[[124 102 105 139 121 136 115 146 122 154 132]
 [122 117 139 138 120 124 114 122 137 131 127]]
->
[[127 131 137 122 114 124 120 138 139 117 122]
 [132 154 122 146 115 136 121 139 105 102 124]]

[[102 121 122 131 101 153 151 135 150 104 110 129]
 [134 128 140 125 126 145 149 121 147 139 145 146]
 [106 155 146 112 109 136 143 118 115 129 134 119]
 [118 119 138 120 129 141 112 150 126 102 148 147]]
->
[[147 148 102 126 150 112 141 129 120 138 119 118]
 [119 134 129 115 118 143 136 109 112 146 155 106]
 [146 145 139 147 121 149 145 126 125 140 128 134]
 [129 110 104 150 135 151 153 101 131 122 121 102]]

[[128 127 118 125 107 127 142 107]
 [128 127 119 125 106 127 144 106]
 [127 127 115 124 125 127 125 124]
 [128 127 128 127 102 127 149 101]
 [127 127 120 124 145 127 105 145]]
->
[[145 105 127 145 124 120 127 127]
 [101 149 127 102 127 128 127 128]
 [124 125 127 125 124 115 127 127]
 [106 144 127 106 125 119 127 128]
 [107 142 127 107 125 118 127 128]]

[[148 133 114 127 117 124 152 132 119 107 125 113 113 118 135]
 [152 137 113 126 116 124 155 132 117 105 124 111 115 118 136]
 [127 108 120 130 124 118 139 130 135 121 130 124 103 116 127]]
->
[[127 116 103 124 130 121 135 130 139 118 124 130 120 108 127]
 [136 118 115 111 124 105 117 132 155 124 116 126 113 137 152]
 [135 118 113 113 125 107 119 132 152 124 117 127 114 133 148]]

[[118 129 128 139 128 130 121 139]
 [140 114 116 121 131 138 149 117]
 [139 127 126 124 136 133 128 139]
 [146 115 133 131 132 131 137 117]
 [135 122 141 101 129 127 149 121]
 [119 122 135 112 123 129 119 135]
 [129 138 127 130 129 123 108 120]
 [141 128 140 141 125 136 134 137]]
->
[[137 134 136 125 141 140 128 141]
 [120 108 123 129 130 127 138 129]
 [135 119 129 123 112 135 122 119]
 [121 149 127 129 101 141 122 135]
 [117 137 131 132 131 133 115 146]
 [139 128 133 136 124 126 127 139]
 [117 149 138 131 121 116 114 140]
 [139 121 130 128 139 128 129 118]]

[[134 142 135 128 129 114 120]
 [127 123 133 127 129 129 137]
 [134 154 105 123 113 115 119]
 [123 119 133 127 130 131 141]
 [137 123 141 123 123 107 127]
 [148 133 108 116 114 115 130]
 [131 130 139 116 122 118 126]]
->
[[126 118 122 116 139 130 131]
 [130 115 114 116 108 133 148]
 [127 107 123 123 141 123 137]
 [141 131 130 127 133 119 123]
 [119 115 113 123 105 154 134]
 [137 129 129 127 133 123 127]
 [120 114 129 128 135 142 134]]
---
[[130 111 129 120]
 [148 139 111 154]
 [128 129 127 127]
 [129 131 128 129]
 [120 132 128 122]
 [130 126 125 129]
 [157 133 103 151]
 [130 132 126 131]
 [145 121 115 136]
 [154 133 104 152]
 [147 118 113 137]
 [129 132 128 126]]
->
[[129 132 128 126]
 [147 118 113 137]
 [154 133 104 152]
 [145 121 115 136]
 [130 132 126 131]
 [157 133 103 151]
 [130 126 125 129]
 [120 132 128 122]
 [129 131 128 129]
 [128 129 127 127]
 [148 139 111 154]
 [130 111 129 120]]

[[117 113 131 118 119 122 126]
 [116 132 139 148 118 115 137]
 [138 144 129 147 127 129 133]
 [117 137 129 116 128 126 123]
 [114 104 138 136 139 128 139]
 [122 132 123 135 131 100 121]
 [118 140 131 131 138 124 128]
 [136 123 114 118 123 108 113]
 [139 137 126 135 132 136 131]
 [124 132 129 130 151 132 130]
 [118 133 134 128 128 128 131]
 [112 124 133 117 127 125 127]]
->
[[112 124 133 117 127 125 127]
 [118 133 134 128 128 128 131]
 [124 132 129 130 151 132 130]
 [139 137 126 135 132 136 131]
 [136 123 114 118 123 108 113]
 [118 140 131 131 138 124 128]
 [122 132 123 135 131 100 121]
 [114 104 138 136 139 128 139]
 [117 137 129 116 128 126 123]
 [138 144 129 147 127 129 133]
 [116 132 139 148 118 115 137]
 [117 113 131 118 119 122 126]]

[[115 122 137]
 [ 99 128 149]
 [135 125 124]]
->
[[135 125 124]
 [ 99 128 149]
 [115 122 137]]

[[125 126 149 126 124 108 121 136 116 133 120]
 [146 129 132 137 126 122 151 151 127 129 131]
 [140 131 138 143 128 129 151 142 134 131 141]
 [129 121 150 125 138 130 156 103 144 112 114]
 [127 131 128 117 130 145 110 126 122 128 118]]
->
[[127 131 128 117 130 145 110 126 122 128 118]
 [129 121 150 125 138 130 156 103 144 112 114]
 [140 131 138 143 128 129 151 142 134 131 141]
 [146 129 132 137 126 122 151 151 127 129 131]
 [125 126 149 126 124 108 121 136 116 133 120]]

[[134 157 133 126 130 129 135 129 127 132 135 134 130 130 125]
 [138 137 105 127 131 129 130 121 129 128 135 127 130 128 126]
 [123 106 108 130 124 132 126 118 124 123 124 122 126 127 125]]
->
[[123 106 108 130 124 132 126 118 124 123 124 122 126 127 125]
 [138 137 105 127 131 129 130 121 129 128 135 127 130 128 126]
 [134 157 133 126 130 129 135 129 127 132 135 134 130 130 125]]

[[120 122 127 128 127 122 128 126 120 142 129 118 137 103]
 [127 132 126 120 132 120 130 135 127 130 124 133 126 120]
 [122 131 130 125 126 131 127 132 122 134 132 127 126 118]
 [131 132 127 122 128 124 128 129 128 125 123 132 126 123]
 [127 127 127 127 128 126 128 128 127 130 127 127 129 124]]
->
[[127 127 127 127 128 126 128 128 127 130 127 127 129 124]
 [131 132 127 122 128 124 128 129 128 125 123 132 126 123]
 [122 131 130 125 126 131 127 132 122 134 132 127 126 118]
 [127 132 126 120 132 120 130 135 127 130 124 133 126 120]
 [120 122 127 128 127 122 128 126 120 142 129 118 137 103]]

[[122 154 150 134 113 127 140 127 143 133 122]
 [131  98 108 122 144 130 116 126 113 126 138]
 [125 115 110 134 114 140 122 137 130 133 112]
 [124 115 110 133 114 144 121 138 130 132 112]
 [144 102 112 131 120 125 117 122 118 131 123]
 [127 117 110 133 112 141 121 137 128 130 112]]
->
[[127 117 110 133 112 141 121 137 128 130 112]
 [144 102 112 131 120 125 117 122 118 131 123]
 [124 115 110 133 114 144 121 138 130 132 112]
 [125 115 110 134 114 140 122 137 130 133 112]
 [131  98 108 122 144 130 116 126 113 126 138]
 [122 154 150 134 113 127 140 127 143 133 122]]

[[132 125 124 124 153 130 121 123]
 [130 133 125 129 108 131 129 129]
 [128 124 136 113 122 121 115 124]
 [126 134 132 129 131 133 136 131]
 [128 132 124 136 127 119 126 128]]
->
[[128 132 124 136 127 119 126 128]
 [126 134 132 129 131 133 136 131]
 [128 124 136 113 122 121 115 124]
 [130 133 125 129 108 131 129 129]
 [132 125 124 124 153 130 121 123]]
